Below are the code and all the weights of a small trained network. Each question names an input and a class and asks about switching units off, where a switched-off unit gives its printed mean instead of its output.

import numpy as np


def w(rows, s, z=0):
    codes = np.array(rows[::2]) - 128.0
    scale = np.full(codes.shape[1], s)
    scale[-1] = z or s
    return codes * scale


def norm(h):
    return h / np.sqrt((h * h).mean(-1, keepdims=True) + 1e-5)


def f(y):
    return y / 2 * (1 + np.tanh(0.7978845608 * (y + 0.044715 * y**3)))


def log_softmax(a):
    a = a - a.max(-1, keepdims=True)
    return a - np.log(np.exp(a).sum(-1, keepdims=True))


def net(x, mask):
    res = np.array(x, float).reshape(1, 8) / 4 @ E
    u = 0
    for l in range(4):
        y = f(norm(res) @ A[l][:, :-1].T + A[l][:, -1])
        res = res + np.where(mask[u : u + 8], y, B[l][:, -1]) @ B[l][:, :-1]
        u += 8
    return log_softmax(norm(res)[-1] @ U[:, :-1].T + U[:, -1])


A, B = {}, {}
E = w([
[125,126,123,128,129,129,126,124],'x0',
[240,137,141,129,166,112,126,143],'x1',
[77,24,144,253,252,61,134,185],'x2',
[149,16,138,40,116,215,52,198],'x3',
[139,135,208,167,72,97,110,190],'x4',
[177,50,164,202,80,216,226,52],'x5',
[127,131,185,130,149,134,50,52],'x6',
[127,130,130,128,131,127,127,129],'x7',
],0.0059)
A[0] = w([
[131,123,19,106,136,145,219,187,96],'0.n1',
[107,169,122,114,140,101,89,152,106],'0.n2',
[147,144,128,113,112,143,128,115,27],'0.n3',
[135,164,89,114,157,122,90,155,2],'0.n4',
[111,126,59,82,195,164,174,95,47],'0.n5',
[255,142,128,125,181,110,129,137,103],'0.n6',
[98,197,168,146,144,111,166,99,82],'0.n7',
[130,126,120,113,208,157,76,27,101],'0.n8',
],0.0098,0.0043)
B[0] = w([
[142,146,212,160,116,117,70,115,255],'0.n1',
[144,98,159,92,135,98,176,100,185],'0.n2',
[125,137,124,143,157,152,127,130,113],'0.n3',
[127,115,146,91,130,106,144,117,134],'0.n4',
[126,107,132,132,69,98,156,189,186],'0.n5',
[5,117,111,129,78,139,127,106,225],'0.n6',
[173,58,83,117,89,117,70,138,212],'0.n7',
[143,138,179,168,88,108,124,186,229],'0.n8',
],0.013,0.0033)
A[1] = w([
[203,101,155,162,131,173,198,85,73],'1.n1',
[169,237,74,37,109,182,163,89,3],'1.n2',
[139,75,134,198,59,177,129,80,113],'1.n3',
[168,118,130,65,35,115,107,71,108],'1.n4',
[146,249,46,194,142,71,176,50,105],'1.n5',
[132,56,118,51,153,225,79,186,34],'1.n6',
[1,80,174,108,65,105,128,114,83],'1.n7',
[165,127,215,168,95,105,77,133,103],'1.n8',
],0.0064,0.0042)
B[1] = w([
[107,140,152,36,162,62,123,118,157],'1.n1',
[162,175,78,134,166,204,155,119,160],'1.n2',
[77,157,133,47,150,59,117,140,253],'1.n3',
[128,122,96,169,191,207,135,200,231],'1.n4',
[174,31,133,93,89,132,2,126,163],'1.n5',
[208,74,67,173,65,45,62,103,153],'1.n6',
[82,160,68,156,95,158,142,161,222],'1.n7',
[139,153,158,116,118,143,155,196,216],'1.n8',
],0.0081,0.0045)
A[2] = w([
[181,179,150,70,228,97,165,101,109],'2.n1',
[31,127,11,146,120,155,118,101,40],'2.n2',
[134,149,143,69,70,110,130,109,72],'2.n3',
[145,54,175,158,76,184,212,70,86],'2.n4',
[91,73,143,182,178,64,115,177,225],'2.n5',
[144,66,194,163,71,184,205,52,136],'2.n6',
[88,81,98,198,255,132,145,124,4],'2.n7',
[102,116,148,84,133,59,126,110,137],'2.n8',
],0.0066,0.0029)
B[2] = w([
[83,79,114,90,99,143,133,141,122],'2.n1',
[58,46,155,112,97,166,163,77,143],'2.n2',
[142,98,115,165,232,173,102,153,145],'2.n3',
[145,207,64,51,180,29,2,229,135],'2.n4',
[191,191,97,68,109,253,119,100,254],'2.n5',
[102,202,60,39,166,38,40,223,146],'2.n6',
[154,192,78,125,153,204,136,89,145],'2.n7',
[130,118,95,61,124,198,149,164,160],'2.n8',
],0.0062,0.0065)
A[3] = w([
[70,133,115,66,160,89,147,124,139],'3.n1',
[83,41,138,194,254,121,112,185,140],'3.n2',
[183,102,98,154,95,60,115,78,88],'3.n3',
[185,119,132,80,108,175,118,177,254],'3.n4',
[179,88,73,131,151,124,109,108,125],'3.n5',
[145,121,179,169,119,134,143,72,97],'3.n6',
[106,86,113,192,222,86,145,130,134],'3.n7',
[114,136,179,148,131,80,146,161,60],'3.n8',
],0.0073,0.0046)
B[3] = w([
[107,86,144,108,166,117,130,66,145],'3.n1',
[201,254,79,58,49,163,98,111,128],'3.n2',
[136,61,137,109,101,160,111,172,132],'3.n3',
[113,117,143,204,175,85,190,78,255],'3.n4',
[125,85,123,126,117,147,170,101,138],'3.n5',
[121,153,161,87,127,111,126,139,117],'3.n6',
[197,199,77,42,83,199,83,143,119],'3.n7',
[124,133,141,130,155,123,130,98,125],'3.n8',
],0.0082,0.0092)
U = w([
[204,199,72,108,146,232,142,95,124],'0',
[206,33,92,120,74,95,57,120,106],'1',
[101,134,126,10,204,52,128,121,96],'2',
[107,100,141,157,137,135,156,113,253],'3',
[112,108,136,156,132,131,159,108,236],'4',
[47,126,85,121,95,154,101,123,59],'5',
[125,128,134,169,128,108,162,167,87],'6',
[143,177,198,153,127,120,92,154,39],'7',
],0.013,0.0056)

Each question gives the input, the list of numbers given to net, and the class t.
The units are the neurons (one row each of A and B). Each row of codes is followed by its name. A weight is (code - 128) times the scale printed after its matrix; where a second scale follows, it is the last column's (A, B and U).
mask holds one flag per neuron, layer by layer. A switched-off neuron (its flag False) gives its mean, the last column of its row in B, instead of its output. The means were averaged over made-up inputs and are rounded, as every weight is.
A unit's drop is (log p(t) with every unit on - log p(t) with that unit switched off) / (log p(t) with every unit on - log p(t) with every unit switched off).
The circuit of an input: a set's keep is (log p(t) with only the set's units on - log p(t) with every unit switched off) / (log p(t) with every unit on - log p(t) with every unit switched off). Starting from the 12 units with the biggest drops (on a tie, the unit counted first), units are removed one at a time, each time the one whose removal leaves the highest keep (on an exact tie, the one counted first), for as long as the keep stays at least 0.8.
circuit, biggest first: the units of the circuit, biggest drop first
unit that matters most: the unit with the biggest drop
top k neurons: the k neurons with the biggest drops, biggest first
k most important neurons of layer l: the k neurons of layer l with the biggest drops, biggest first
input [-2,5,5,-1,7,-7,-5,7], class 2: circuit, biggest first : (0.n8, 0.n2)
input [1,-7,1,-2,5,4,-5,-2], class 5: circuit, biggest first : (3.n4, 1.n7)
input [6,-3,-4,8,-5,0,-5,1], class 1: unit that matters most : 1.n6
input [-1,-7,-6,-8,8,-1,-5,6], class 1: circuit, biggest first : (1.n5, 0.n6, 0.n7)
input [-5,-6,5,3,7,-7,-1,2], class 2: circuit, biggest first : (0.n2, 0.n8)
input [-2,-4,8,8,7,5,2,0], class 0: circuit, biggest first : (3.n2, 0.n7, 0.n8)
input [2,-2,7,-1,5,2,8,2], class 7: circuit, biggest first : (2.n5, 1.n8, 0.n6)
input [0,7,3,-3,7,-3,6,1], class 5: circuit, biggest first : (0.n6, 3.n4, 1.n7)
input [6,-6,2,-6,-3,1,-4,-1], class 1: circuit, biggest first : (0.n6, 1.n5)
input [-8,-3,-3,4,0,-5,-5,0], class 4: circuit, biggest first : (1.n3, 3.n4, 0.n2, 2.n6)
input [-7,-4,7,1,7,8,-4,0], class 2: 2 most important neurons of layer 1 : (1.n4, 1.n1)
input [1,2,6,-3,-2,6,-2,1], class 0: top 2 neurons : (2.n7, 0.n2)
input [-4,-6,-1,3,6,-8,-4,-1], class 2: top 2 neurons : (0.n6, 0.n2)
input [-5,3,-3,5,7,4,-1,1], class 6: top 2 neurons : (0.n7, 3.n4)
input [3,6,-8,-2,5,-6,6,-5], class 0: unit that matters most : 0.n1
input [0,7,3,0,-6,6,1,4], class 5: top 2 neurons : (0.n6, 3.n4)
input [-4,2,4,-4,1,6,6,-4], class 2: top 2 neurons : (1.n4, 0.n1)
input [-1,-5,7,7,-6,-5,3,5], class 0: top 3 neurons : (3.n2, 0.n7, 0.n6)
input [-2,-5,-3,-5,5,-4,0,6], class 3: 2 most important neurons of layer 0 : (0.n2, 0.n6)
input [1,-2,-5,8,-7,5,0,5], class 1: circuit, biggest first : (1.n6)
input [-8,-5,-7,1,5,8,-7,4], class 2: 2 most important neurons of layer 1 : (1.n1, 1.n7)
